Below are the code and all the weights of a small trained network. Each question names an input and a class and asks about switching units off, where a switched-off unit gives its printed mean instead of its output.

import numpy as np


def w(rows, s, z=0):
    codes = np.array(rows[::2]) - 128.0
    scale = np.full(codes.shape[1], s)
    scale[-1] = z or s
    return codes * scale


def norm(h):
    return h / np.sqrt((h * h).mean(-1, keepdims=True) + 1e-5)


def f(y):
    return np.maximum(y, 0)


def log_softmax(a):
    a = a - a.max(-1, keepdims=True)
    return a - np.log(np.exp(a).sum(-1, keepdims=True))


def net(x, mask):
    res = np.array(x, float).reshape(1, 7) / 4 @ E
    u = 0
    for l in range(4):
        y = f(norm(res) @ A[l][:, :-1].T + A[l][:, -1])
        res = res + np.where(mask[u : u + 9], y, B[l][:, -1]) @ B[l][:, :-1]
        u += 9
    return log_softmax(norm(res)[-1] @ U[:, :-1].T + U[:, -1])


A, B = {}, {}
E = w([
[109,134,159,133,175,121,194,251],'x0',
[160,225,211,196,196,104,72,107],'x1',
[79,162,176,185,25,192,97,171],'x2',
[130,132,121,127,132,141,133,130],'x3',
[245,80,124,255,89,123,143,150],'x4',
[122,127,118,135,134,120,114,139],'x5',
[124,128,124,127,130,119,122,133],'x6',
],0.0055)
A[0] = w([
[213,172,91,152,127,118,55,217,111],'0.n1',
[134,103,86,93,171,23,233,101,156],'0.n2',
[156,95,157,184,142,148,163,170,193],'0.n3',
[64,49,157,64,160,148,84,103,174],'0.n4',
[85,164,123,136,2,163,104,212,2],'0.n5',
[29,32,146,77,108,100,144,116,94],'0.n6',
[122,169,195,99,152,114,111,70,231],'0.n7',
[181,137,48,102,110,168,36,70,75],'0.n8',
[210,105,95,109,166,127,123,127,166],'0.n9',
],0.0063,0.0025)
B[0] = w([
[148,193,130,99,110,82,181,89,203],'0.n1',
[45,95,164,216,147,225,108,119,253],'0.n2',
[110,145,82,86,103,99,98,148,227],'0.n3',
[99,194,101,147,88,120,172,103,209],'0.n4',
[56,59,188,225,190,169,132,65,194],'0.n5',
[199,194,2,163,146,138,72,165,207],'0.n6',
[137,200,83,142,148,153,70,159,224],'0.n7',
[143,105,204,114,76,100,49,159,197],'0.n8',
[109,149,146,157,101,146,181,50,215],'0.n9',
],0.0065,0.0049)
A[1] = w([
[156,73,108,101,236,111,155,90,4],'1.n1',
[111,113,115,87,153,152,42,86,127],'1.n2',
[134,97,173,98,208,158,245,246,67],'1.n3',
[45,201,194,29,161,132,178,108,92],'1.n4',
[32,101,159,10,119,164,110,171,128],'1.n5',
[173,44,65,159,26,146,180,138,175],'1.n6',
[116,184,117,132,224,146,214,237,173],'1.n7',
[156,121,106,115,61,32,178,101,82],'1.n8',
[74,137,119,253,160,102,66,94,180],'1.n9',
],0.0054,0.0018)
B[1] = w([
[26,95,183,249,123,109,117,42,142],'1.n1',
[65,150,188,93,107,93,125,94,171],'1.n2',
[89,39,147,134,44,74,36,144,173],'1.n3',
[86,140,66,110,142,38,182,176,172],'1.n4',
[147,151,127,156,109,2,205,154,161],'1.n5',
[187,222,39,127,168,148,124,116,205],'1.n6',
[184,88,222,68,75,111,35,98,217],'1.n7',
[124,197,180,117,99,175,159,210,146],'1.n8',
[157,75,134,67,201,207,191,167,254],'1.n9',
],0.0064,0.0062)
A[2] = w([
[175,164,148,132,172,129,109,137,4],'2.n1',
[93,37,86,136,238,28,156,2,45],'2.n2',
[148,56,100,155,99,114,188,165,83],'2.n3',
[141,172,114,84,87,173,54,60,187],'2.n4',
[89,133,119,212,82,160,57,128,120],'2.n5',
[100,21,193,159,244,178,179,79,197],'2.n6',
[78,80,187,166,129,114,142,165,138],'2.n7',
[185,90,120,154,98,121,229,143,29],'2.n8',
[135,126,124,95,121,112,97,7,132],'2.n9',
],0.0063,0.0034)
B[2] = w([
[197,170,58,131,179,184,81,55,156],'2.n1',
[87,102,230,242,101,226,179,118,185],'2.n2',
[161,176,140,84,163,74,51,44,165],'2.n3',
[186,79,192,100,135,84,205,254,239],'2.n4',
[88,99,184,75,182,122,173,116,192],'2.n5',
[126,180,157,54,17,216,178,177,254],'2.n6',
[142,46,139,61,132,190,126,41,178],'2.n7',
[100,255,160,140,102,13,234,103,158],'2.n8',
[41,37,211,101,127,111,70,248,189],'2.n9',
],0.0055,0.005)
A[3] = w([
[146,79,168,87,94,84,66,141,30],'3.n1',
[209,132,107,198,100,64,148,63,171],'3.n2',
[91,180,73,74,159,142,119,126,3],'3.n3',
[185,230,189,118,194,80,49,124,130],'3.n4',
[126,46,2,118,22,116,135,111,77],'3.n5',
[144,65,144,92,108,86,88,116,72],'3.n6',
[78,95,44,95,93,115,143,153,107],'3.n7',
[60,141,147,194,97,174,99,107,34],'3.n8',
[184,96,170,245,82,130,123,52,160],'3.n9',
],0.0083,0.0032)
B[3] = w([
[196,31,109,77,42,139,38,212,178],'3.n1',
[77,179,130,6,111,92,158,175,185],'3.n2',
[127,168,164,53,62,94,189,172,163],'3.n3',
[192,88,11,195,110,171,153,76,255],'3.n4',
[191,146,141,221,182,181,48,83,191],'3.n5',
[196,80,96,13,98,118,81,209,161],'3.n6',
[189,164,112,192,183,97,162,95,191],'3.n7',
[88,42,208,99,153,192,167,50,156],'3.n8',
[2,123,119,98,164,71,102,138,209],'3.n9',
],0.0071,0.0065)
U = w([
[57,88,204,147,135,174,167,86,98],'0',
[165,67,144,79,77,80,56,184,26],'1',
[89,229,107,90,111,1,179,142,40],'2',
[187,169,74,195,176,166,97,73,21],'3',
[164,137,106,82,93,163,168,173,255],'4',
],0.012,0.0035)

Each question gives the input, the list of numbers given to net, and the class t.
The units are the neurons (one row each of A and B). Each row of codes is followed by its name. A weight is (code - 128) times the scale printed after its matrix; where a second scale follows, it is the last column's (A, B and U).
mask holds one flag per neuron, layer by layer. A switched-off neuron (its flag False) gives its mean, the last column of its row in B, instead of its output. The means were averaged over made-up inputs and are rounded, as every weight is.
A unit's drop is (log p(t) with every unit on - log p(t) with that unit switched off) / (log p(t) with every unit on - log p(t) with every unit switched off).
The circuit of an input: a set's keep is (log p(t) with only the set's units on - log p(t) with every unit switched off) / (log p(t) with every unit on - log p(t) with every unit switched off). Starting from the 12 units with the biggest drops (on a tie, the unit counted first), units are removed one at a time, each time the one whose removal leaves the highest keep (on an exact tie, the one counted first), for as long as the keep stays at least 0.8.
units of the circuit, in order: the units of the circuit, biggest drop first
unit that matters most: the unit with the biggest drop
k most important neurons: the k neurons with the biggest drops, biggest first
k most important neurons of layer l: the k neurons of layer l with the biggest drops, biggest first
input [-8,-7,2,-7,-7,7,8], class 1: most important neuron of layer 2	2.n9
input [-8,4,3,6,-7,-2,6], class 1: 2 most important neurons	0.n8, 2.n9
input [2,0,-1,1,4,1,4], class 2: units of the circuit, in order	0.n1, 2.n8
input [-7,-8,-4,-2,7,-8,5], class 3: 4 most important neurons	3.n5, 1.n6, 1.n7, 1.n3
input [-7,4,5,8,8,-7,5], class 2: units of the circuit, in order	3.n9, 3.n2
input [3,5,-5,-2,5,3,6], class 0: 4 most important neurons of layer 2	2.n6, 2.n2, 2.n3, 2.n4
input [-7,-3,-2,-1,-8,6,4], class 2: 3 most important neurons	0.n4, 1.n7, 1.n3
input [8,8,-6,1,-5,-4,-2], class 1: units of the circuit, in order	1.n3, 1.n7
input [8,-4,-8,-2,-5,5,-7], class 0: units of the circuit, in order	2.n2, 1.n1
input [-7,7,3,7,-2,-4,8], class 1: 2 most important neurons	2.n4, 0.n8
input [5,6,-3,0,-5,3,6], class 3: 4 most important neurons	0.n7, 3.n4, 1.n7, 2.n9
input [-6,4,-3,4,5,-8,-7], class 1: 2 most important neurons	0.n8, 2.n9
input [-6,6,5,6,-4,8,-3], class 1: units of the circuit, in order	2.n4, 2.n9
input [-2,-7,-1,5,0,0,-7], class 3: unit that matters most	3.n5
input [-6,0,1,0,-7,7,3], class 2: 4 most important neurons of layer 1	1.n7, 1.n3, 1.n4, 1.n5
input [7,2,7,1,7,3,3], class 0: 2 most important neurons	0.n5, 2.n4
input [-5,-7,3,0,-3,-1,-4], class 3: units of the circuit, in order	3.n5, 0.n6
input [-8,-4,6,5,8,-7,7], class 1: 2 most important neurons of layer 2	2.n4, 2.n2
input [8,1,5,4,-4,7,0], class 1: units of the circuit, in order	0.n2, 1.n7, 1.n3
input [-1,-7,8,2,-6,-2,-1], class 0: units of the circuit, in order	0.n5
